[[ 23 -22  20 -46 -44]
 [ 28 -25  25 -56 -51]
 [ 58  12  30 -39 -30]] Out: -25

[[ 39 -25 -48  55  63 -28]
 [-62  27  13 -19  14  42]
 [-15 -38  31 -52  23  -1]] Out: 27

[[-16 -61  23   3  12 -16 -39]
 [  0  19 -39  17  45   3 -26]
 [-14  15 -17  28  26 -21  12]] Out: 19

[[-70 -27  -4 -50  -4  66]
 [-34 -39 -17   4  11  19]
 [-21   6   6 -23   1  17]] Out: -39

[[ 23  18  14  23 -44 -15   9]
 [ 36   8  28 -30  11  21 -18]
 [-57 -32 -13  -5 -22  47 -23]] Out: 8

[[-16 -44  12 -11 -43]
 [-53 -19  49 -49 -15]
 [-78  -4  46  50  50]] Out: -19

[[ -8  -2 -59 -13  26 -11  42]
 [-54  11  22 -12  71 -20 -14]
 [-20   3  24  -1  54  18   5]] Out: 11

[[  6 -12  38   1 -28 -17]
 [  3  -3  11   1  -8  -6]
 [ 68   2  64  18 -47 -60]] Out: -3

[[  6   9  -3  12]
 [ 12   1 -24  13]
 [-62 -21  -3  25]] Out: 1

[[-37 -36  37  36   0]
 [-63 -60  64  62   0]
 [ 63  60 -62 -60   0]] Out: -60
---
950  139  135  158  967
502  578  579  573  500
yields 135

280  122  932  967 yields 932

 540  -814  -829  -772 yields -829

64  25  14  56  62
89  46  76  61  45
yields 14

-24   26   15  -27    1 yields 15

81  59  18  49  95  56  98 yields 18

8  1  2  2  6  7 yields 2
---
[[-13   2 -26  45]
 [ 71  -6  80  -5]
 [-34 -10  -9  22]] -10

[[ 31  14 -63 -30 -54  16]
 [ 72 -28 -43  23 -11  12]
 [ 45  -7 -25   3 -10  10]] -7

[[-37 -11  34 -41 -11  41 -13]
 [ -5 -30  12  16   4 -71 -32]
 [-53 -31  54   5 -21  44 -34]] -31

[[ -2   0 -62   3  15  44]
 [  4   0   7 -10   3  28]
 [  0   1  40  -2   4 -72]] 1

[[ -1   1   2  -1   2  -1  -1]
 [  0   0  -1   0   1   0   0]
 [ 18 -40 -37  22 -61  21   9]] -40

[[  9 -79   0 -11]
 [ -3 -40   0  -2]
 [  1 -55   0  -3]] -55

[[ 36   3  -5 -19  26  36]
 [-77   1   9  30  -9   9]
 [  0   7   6 -34  54 -41]] 7
---
[[-47   5  21 -20 -22  -7]
 [-26  13 -41  26  33   2]
 [-36 -14   8 -26 -10  22]
 [-42 -42 -34  11  32  75]
 [ 67 -36  21 -24  -5  60]
 [-78  13  23  -1 -35 -62]
 [ 10 -35 -40  30  41 -28]
 [-74  24 -38  65  40  56]
 [-13   9  24 -29 -26 -16]
 [-18 -49  -7  34   5  38]
 [-38  52 -22   9  11  36]
 [ 44  38  35 -63 -37  -9]]	-9

[[ -2  11  27   3  50 -26  20  32  65 -61  28  46]
 [ 78  26  38  28  -7  34  37  64 -41  17  78  16]
 [-38 -10 -38  -6  40  -4   2 -19 -20  37 -18  -7]
 [-53  34  14 -23  73 -16  27  36 -37  -6 -31 -10]
 [-10 -11  -4  10  29 -43   1  16  -7   0  46  -5]
 [ -8 -37  33  80  27  11 -15 -11  68  -2  29 -21]
 [  0  48  25 -48 -17   7 -45   9 -15  -7  28   2]]	2

[[ 27  37  33  41 -31  32  36  15   7  -1  14  33  36]
 [  0 -37  -8 -13  16  -8 -46 -43 -38  21  10 -29  -6]
 [ 14 -27  11   2 -11  11 -30 -36 -36  13  15 -27  13]
 [-14  33 -10  27 -67 -13  17 -15 -29 -42 -28  37   3]
 [-11  25  -7  23 -61  -9  13 -14 -26 -37 -24  26   5]]	5

[[ -4 -52  -2 -48  25  18  -1  22  18  -7 -59  44  17  49]
 [  4 -21   3  14  15  25  -2   1 -17  -7 -66   1  -2   4]
 [-22  15  14   3 -13  -8   2   6 -19  -9 -24   6  35  -3]
 [  3  15  -9 -54   9   9  -6 -17  42  32   2  -7  17  15]
 [ 12  21  18  21  -2   9  -1  14  30 -13  40  19   7 -17]
 [ -9  17  11  -2  -2   4 -11  12  12   4  -1  19  -4  28]
 [  0  -7  10 -17  -4 -22   0 -34  27   2  41  -3  -4 -13]]	-13

[[-31  -2 -66  12  -2 -10 -20  -8  22 -22]
 [ 25   6 -23  53   1  22 -35  16  26 -11]
 [-10 -18   4   4 -38  15 -38  57 -16 -11]
 [-31  20  23  -3  40 -32  22  17   5  41]
 [ 12  13 -17  22  62 -14 -28  19   9  26]
 [ 20  19  25   2 -28  52  26 -25 -21  15]
 [-54  15  32  19 -18  34 -14   1 -12 -21]
 [ -1  25  34  25  25  37 -31 -35   0 -18]
 [-38   5 -16 -25  20   2 -29  32 -39  28]
 [-34  21 -18 -42   4  10 -16  -1 -32  40]]	40
---
[93 74 77 23 83 83 88] ==> 74

[44 77 50 34 11] ==> 34

[[ 83  92  68 118  36 120 134]
 [112 114 142  85 205 120  69]
 [110 112 139  80 199 107  77]] ==> 68

[183 115 237  59] ==> 115

[-23 -43  49 -13 -41 -14] ==> -41

[[83 44 14 66]
 [48 45 35 51]] ==> 35
---
[-0.067, 0.147, -0.124, -0.098, 0.134, -0.075] ans = -0.067, -0.075
[[0.3, -0.1, 1.0, -2.1, 0.7], [0.3, -0.9, 1.2, -1.4, 0.1]] ans = 0.3, 0.1
[121.6, -29.6, 16.0, -143.3, -39.5] ans = 121.6, -39.5
[-1.548, 0.067, 0.208, -0.182, 1.375, 1.061] ans = -1.548, 1.061
[4.1, 3.7, 2.3, 16.4, 8.4, -18.6, -4.4] ans = 4.1, -4.4
[-91.09, -149.96, 120.89, 158.45, 179.52] ans = -91.09, 179.52
---
[[ 1  0 67 68]
 [-1  0  0 41]
 [-2 68 69 68]] value 68

[[ -8 -44 -16 -15 -53]
 [-10  12 -69 -11 -44]
 [-23  -1  -8 -62 -36]] value -36

[[-11 -28  50   0  -8]
 [-11 -28 -58   0  -8]
 [-11 -28 -40   0  -8]] value -8

[[ 41 -13  25 -29  58 -78]
 [ 18 -42 -41   1 -15  30]
 [ 19  14 -29   0 -12  16]] value 16

[[-72   6  43 -79 -81 -73 -21]
 [-33 -33  65 -27 -51 -32 -31]
 [-12 -66  69 -18 -12 -15 -60]] value -60

[[ 55 -10  -1  -6  22 -46]
 [  5 -14  54  28  -1  42]
 [ 22 -62 -59 -28  41 -15]] value -15

[[ 14 -13  12  16 -16  14]
 [ -5 -14  -5  16  -5 -11]
 [ -7  31 -27   7  12 -63]] value -63

[[ 15 -57 -40   7]
 [-72  27 -41  -2]
 [ 33  11  59  35]] value 35

[[  0   0  -1  -1]
 [ 33 -42  13 -75]
 [ -2  41  62 -14]] value -14

[[  0   2  -7  14 -30  29 -36]
 [-19  25 -35  40 -40  63 -63]
 [ -5  17 -16  33 -38  46 -51]] value -51
---
21,38,-37,8,-11,29,16 -> 21

9220,3193,9930,5239,2390,7043 -> 7043

2857,3751,3418,5963,8188 -> 3751

-293,-811,135,-317,542 -> -293

-19,13,2,1,21
-38,19,-7,-14,49
-> 19

591,-783,-371,127
132,-344,-10,-128
345,-439,-107,-149
-> 132

59,175,184,219,28,55,76 -> 175

-36,1,44,-29,-43,-25 -> -25

49,21,121,204,148
111,89,153,167,66
-> 153
---
[[-1  2 44 72  8]
 [55 62  6  1  0]
 [-1 10 77 37  1]] ==> 10

[[ 72 -48  73   5]
 [-65  63 -65 -53]] ==> -65

[ 38  15 -74  14 -10 -25   4] ==> 14

[[ 26  -3   9 -66  24  22  17]
 [ 40 -22 -34 -51  14  10 -19]] ==> -51

[ 32 -65  29 -17  49] ==> -65

[ 23  46 -45  67 -53] ==> 46

[ 27 -68  20 -22 -11 -23  23] ==> -22
---
Q:
[[3769 8225 6612 7161]
 [6754 6703 4151 3506]
 [6014 6586 4167 2669]]
A: 6586

Q: [829 518 864 313 509 565  84]
A: 518

Q:
[[3016 3624 7606 6062 5522]
 [2484 3706 6720 5316 5897]
 [1695 8972 5649 5840 5060]]
A: 8972

Q:
[[ -9  -9  -3  -5]
 [ 26  26 -33 -29]
 [ -5  -5  -8 -10]]
A: -5

Q: [-576 -946  618  514  489 -289]
A: -946

Q:
[[7101 5984 7344 2151 5460 6258 6981]
 [5147 4651 7133 7966 8817 6325 8866]]
A: 4651

Q:
[[6 3 6 3 3 5]
 [2 7 2 7 7 5]]
A: 7

Q:
[[81 32 25 54]
 [71 48 44 60]]
A: 48
